vilov: 6.526, -7.748, 9.219, 5.212
Kiper: -6.763, -7.747, 9.220, 5.212
tezug: 9.218, 8.500, -9.484, -6.164
tail: 8.500, -9.484
-6.164
tail: -7.748, 9.219
5.212
where: 9.220
Kiper, 2
where: 8.500
tezug, 1
where: -6.164
tezug, 3
tail: 6.526, -7.748
9.219, 5.212
where: -7.748
vilov, 1

rilat: -3.330, -2.599, 1.074, 0.745
feni: -3.363, -1.071, -2.767, 2.642
dag: -3.363, -1.072, 0.298, -3.177
leza: 3.817, 1.385, 0.744, 3.734
Vesip: -3.330, -2.598, 1.074, 0.745
rofab: 1.027, 6.842, -7.726, -0.155
where: -2.767
feni, 2
where: 2.642
feni, 3
tail: 6.842, -7.726
-0.155
where: -0.155
rofab, 3
tail: -3.363, -1.072
0.298, -3.177

livod: -5.466, 0.792, 2.592, 7.586, -8.462, 4.524, -5.971, -8.073, 8.254, 7.579, -4.605, -4.604, 6.014, -6.072, 4.325, 5.761, -6.061, -5.711, -6.983, -4.803, 0.882
gilu: -0.505, -2.189, -2.121, -3.592, 5.111, -0.844, 6.763, 8.415, -0.873, -6.465, -4.328, -6.354, 5.821, -0.250, -4.266, -2.781, -6.516, 6.965, 1.181, 5.573, -5.517
rakog: -2.420, 1.959, 4.473, 0.712, -1.619, 1.577, -3.212, 2.343, -7.831, 0.331, 1.794, -3.505, 8.504, -1.290, -3.484, 6.881, 5.048, 5.291, 5.781, 2.909, 6.846
nodu: 5.755, -5.670, -8.459, 2.335, -6.131, -6.393, -7.257, 4.824, 5.518, 7.737, -6.462, -4.055, 5.346, -7.832, -1.435, -7.021, -4.340, 3.900, 2.055, 1.960, 8.230
lof: 6.948, -3.312, 6.280, 3.220, -8.389, -1.889, -7.077, -3.873, 3.080, 1.821, 4.591, -3.143, -1.829, -0.338, -0.956, 7.971, -1.654, 0.682, 4.989, 6.293, 8.080
vov: -0.449, -6.584, -1.883, -0.864, -4.407, -0.124, 0.035, 3.541, 3.081, 4.902, -4.029, -1.060, 3.937, -5.535, -1.380, 7.559, 7.577, -5.711, -6.983, -4.802, 8.607
tail: -5.711, -6.983, -4.802
8.607
where: 3.081
vov, 8
tail: 2.592, 7.586
-8.462, 4.524, -5.971, -8.073, 8.254, 7.579, -4.605, -4.604, 6.014, -6.072, 4.325, 5.761, -6.061, -5.711, -6.983, -4.803, 0.882
where: -4.604
livod, 11

lebi: -0.265, 4.359, 0.421, -1.746, 1.044
mimo: -1.263, 4.359, 0.421, -1.745, 2.734
Tum: -0.686, 1.357, -0.613, 5.180, 1.918
Sase: 5.179, -8.292, 0.422, -1.745, -2.965
tail: 0.421, -1.745
2.734
where: 5.179
Sase, 0
tail: 4.359, 0.421, -1.745
2.734
where: 0.422
Sase, 2

rim: 0.313, -2.528, 7.689, 0.262, 0.777, 0.381, -1.022
til: -1.021, -2.528, 7.690, -0.486, -0.276, 7.101, -0.487
rak: -0.239, 0.227, -0.410, 0.438, 0.228, -0.381, 0.486
where: 0.228
rak, 4
where: 7.689
rim, 2
where: -1.022
rim, 6
where: -0.487
til, 6
where: 0.227
rak, 1
where: 0.262
rim, 3
tail: -2.528, 7.690
-0.486, -0.276, 7.101, -0.487

nire: 1.738, 2.838, -3.407, 5.437, -0.363, -0.955, -5.058, -0.664, 0.242, -2.038, 0.658, 0.456, -3.297, 1.480, 2.624, -2.386, 0.293, -1.443, -2.918, -2.870, -3.990, -0.037, 0.077, 0.426, -0.485, 0.148, 2.730, 1.404, -2.092, -3.689, -3.279, 1.183, -1.083, 2.561, 4.723, -0.165, 4.057, -0.971, 6.369, -2.079, -0.714, 0.127, 0.358
Kab: 3.878, 2.314, -2.004, 0.627, 3.023, -1.422, -2.134, 4.528, 1.207, 1.943, 2.625, 3.167, 1.353, 0.781, 2.284, -0.898, 1.388, -0.787, -2.985, -5.035, -0.097, 3.176, -1.336, -2.909, 4.554, -1.766, 5.502, -2.156, 0.948, 1.062, -3.887, 0.646, 0.922, 2.301, 4.713, -0.926, 4.140, -0.866, 4.673, 2.313, 0.918, -1.851, 1.120
pafot: 1.738, 2.838, -3.407, 5.437, -0.363, -0.955, -5.058, -0.664, 0.242, -2.038, 0.658, 0.456, -3.297, 1.480, 2.624, -2.386, 0.293, -3.298, -2.918, -2.870, -3.990, -0.037, -1.863, -0.130, 1.803, 2.738, 2.938, 1.196, 2.662, 0.018, -2.991, 2.561, 2.883, 2.912, 2.539, 1.736, 0.839, -3.622, 7.780, -0.782, -1.303, -2.569, -0.595
where: -0.714
nire, 40
tail: -3.622, 7.780
-0.782, -1.303, -2.569, -0.595
where: 2.314
Kab, 1

banop: 0.363, 2.067, 6.036, -8.131, 3.405, 6.902
runuf: 1.746, 0.729, 5.401, 4.957, -3.869, 8.717
fepeg: 7.894, -6.947, -6.200, -2.908, 8.615, 2.433
Veza: -1.088, 5.667, 6.711, 5.280, 7.725, 2.066
Gele: 7.546, 5.117, -5.840, 3.683, 3.693, -9.191
sozak: 0.197, 7.239, -4.544, 4.861, -5.244, -1.215
ref: 5.525, -1.838, 5.708, 5.588, 6.490, -4.073
Mivu: -3.188, -9.158, -8.193, -1.214, -1.384, -9.115
tofa: -3.188, -9.158, -1.215, -1.214, -1.384, -6.673
where: 2.067
banop, 1
where: 3.405
banop, 4
tail: 0.197, 7.239
-4.544, 4.861, -5.244, -1.215
where: 0.363
banop, 0
tail: -3.188, -9.158, -1.215, -1.214, -1.384
-6.673
tail: 4.861, -5.244
-1.215
where: -6.200
fepeg, 2

dorur: 4.352, 6.147, 5.386, 0.044, 5.822, -5.383, -3.615, -2.499, 5.371, 3.977, 5.802, 4.849
babib: -4.917, -5.696, -6.173, -0.032, -5.235, -6.038, -4.198, -3.140, -5.224, -3.851, -5.097, -4.627
famo: 3.419, 7.340, 3.931, 0.300, 6.483, 4.586, 2.968, 2.428, 6.609, 4.881, 6.112, 6.118
niki: -3.880, -6.377, -5.070, 0.021, -5.868, -5.383, -3.616, -2.499, -5.992, -4.486, -5.992, -5.474
kizis: -5.100, -5.197, -6.378, -0.215, -4.468, -6.205, -4.469, -3.129, -4.684, -3.421, -4.513, -4.150
Zosod: -7.082, -3.150, -8.541, -0.561, -2.793, -7.724, -7.239, -4.036, -2.756, -1.576, -2.709, -2.277
vol: -4.591, -4.076, -5.327, 0.277, -3.641, -5.694, -4.545, -2.830, -3.405, -2.101, -3.084, -2.997
where: -3.150
Zosod, 1
tail: -5.383, -3.616, -2.499
-5.992, -4.486, -5.992, -5.474

nuv: 6.353, -5.884, -4.798, -3.350, -3.639, 5.458
pogaz: -7.558, -7.559, -5.300, -6.189, -0.772, -2.708
mekeg: 7.752, -5.648, -1.704, 2.894, 3.438, 3.430
gotel: 5.531, -5.547, -5.249, -4.890, -4.092, 5.547
mefa: -4.666, 2.704, -0.829, -6.591, -1.835, -0.636
pofe: 4.612, -5.548, 4.579, 2.894, -3.934, 5.548
Velob: -6.379, 5.818, 4.578, 2.894, 3.439, -5.299
tail: -5.300, -6.189, -0.772
-2.708
where: -7.558
pogaz, 0
tail: 4.578, 2.894
3.439, -5.299
where: 5.547
gotel, 5
where: -5.299
Velob, 5
tail: 2.894, 3.439
-5.299
where: -5.547
gotel, 1

rer: 1.908, -1.145, -0.621, -1.237, -2.613, -0.553, -0.278, -0.411, 0.464, 0.914, -0.063, -1.776, -0.131, -0.370, 0.968, -0.810, -1.321, -2.069, 0.625, 0.830, -0.306, 0.426, -1.618, 1.374, 1.200, 1.061, -1.228, 0.591, 1.197, 0.255, 1.962, 1.512, 3.155, 0.614, -1.030, 1.484, 0.993, -1.866, 0.105, 1.660, -1.426, -0.590, -1.847
Kisuz: 2.820, -3.170, -0.772, -0.568, 4.476, 4.143, 3.716, -6.992, 2.960, 1.036, 0.322, 3.294, -0.376, -1.055, 2.768, 1.364, -2.957, -0.088, 2.775, 0.765, 0.865, 1.020, -3.918, 0.381, -0.916, 9.929, 2.312, -3.182, -1.972, -6.734, 3.697, 6.249, 4.190, 0.989, 0.547, -4.144, -0.237, -3.421, -1.261, -4.004, -1.685, 5.031, 2.017
Gevar: -0.362, -0.146, 0.069, 0.410, -2.091, 1.930, 1.433, 1.443, 1.098, 0.131, 0.517, -0.151, 1.463, 1.020, 0.108, -0.456, -0.849, -0.710, -0.670, -0.515, 0.682, 0.665, 2.366, -0.509, -0.089, 0.992, 0.148, -1.968, -1.429, -2.310, 0.023, 5.116, 3.437, 0.819, 0.445, -3.411, -0.237, -2.768, -1.001, -3.308, -1.354, 4.126, 1.643
lopi: 2.310, -2.547, -0.636, -0.463, 3.623, 3.446, 3.071, -5.722, 2.414, 0.836, 0.273, 2.656, -0.317, -0.852, 2.262, 1.076, -2.440, -0.079, 2.251, 0.654, 0.736, 0.877, -3.213, 0.341, -0.727, 8.082, 1.867, -2.599, -1.617, -5.471, 3.000, 5.091, 3.444, 0.846, 0.392, -3.401, -0.163, -2.766, -1.046, -3.297, -1.325, 4.107, 1.683
Disos: -0.362, -0.146, 0.069, 0.410, -2.091, 1.930, 1.433, 1.443, 1.098, 0.131, 0.517, -0.151, 1.463, 1.020, 0.108, -0.456, -0.849, -0.710, -0.670, -0.515, 0.682, 0.665, 2.366, -0.509, -0.089, 0.992, 0.148, -1.968, -1.429, -2.310, 0.023, -1.682, -0.873, 1.356, -0.813, -0.952, 0.201, 0.156, 0.259, -1.306, -0.441, 0.187, 0.170
lerup: -0.884, 0.187, 0.273, 0.785, -0.105, 1.783, 1.335, 0.800, 0.722, -0.234, 0.394, 0.770, 1.065, 0.786, -0.190, 0.115, -0.227, 0.401, -0.593, -0.686, 0.637, 0.326, 2.114, -0.857, -0.585, 0.756, 0.762, -1.802, -1.589, -1.983, -0.624, -1.523, -1.713, 0.760, -0.118, -1.493, -0.262, 0.684, 0.040, -1.799, 0.203, 0.620, 0.986
fel: 2.357, -2.557, -0.605, -0.452, 3.631, 3.389, 3.035, -5.721, 2.423, 0.797, 0.223, 2.700, -0.301, -0.855, 2.292, 1.091, -2.430, -0.117, 2.237, 0.605, 0.721, 0.848, -3.226, 0.322, -0.728, 8.104, 1.871, -2.612, -1.608, -5.537, 3.043, 5.107, 3.456, 0.825, 0.424, -3.430, -0.225, -2.777, -1.051, -3.280, -1.317, 4.119, 1.656
kisas: 2.015, -1.133, -0.674, -1.349, -2.162, -1.010, -0.562, -0.671, 0.274, 0.911, -0.163, -1.722, -0.504, -0.562, 0.971, -0.757, -1.156, -1.962, 0.808, 0.926, -0.461, 0.278, -2.150, 1.443, 1.241, 0.860, -1.276, 1.031, 1.514, 0.771, 1.954, 1.927, 3.437, 0.282, -0.854, 1.722, 0.947, -1.904, 0.041, 1.942, -1.321, -0.613, -1.962
Tatud: 0.027, -0.217, -0.040, 0.054, -1.625, 1.005, 0.779, 0.787, -0.727, 0.206, 0.328, -0.368, 0.834, 0.549, 0.192, -0.400, -0.701, -0.718, -0.322, -0.140, 0.354, 0.446, 1.195, -0.059, 0.109, 0.674, -0.084, -1.047, -0.678, -1.270, 0.232, -0.823, -0.055, 0.864, -0.599, -0.344, 0.267, -0.181, 0.158, -0.509, -0.441, 0.031, -0.153
where: -0.728
fel, 24
tail: 0.947, -1.904, 0.041
1.942, -1.321, -0.613, -1.962
where: -1.625
Tatud, 4

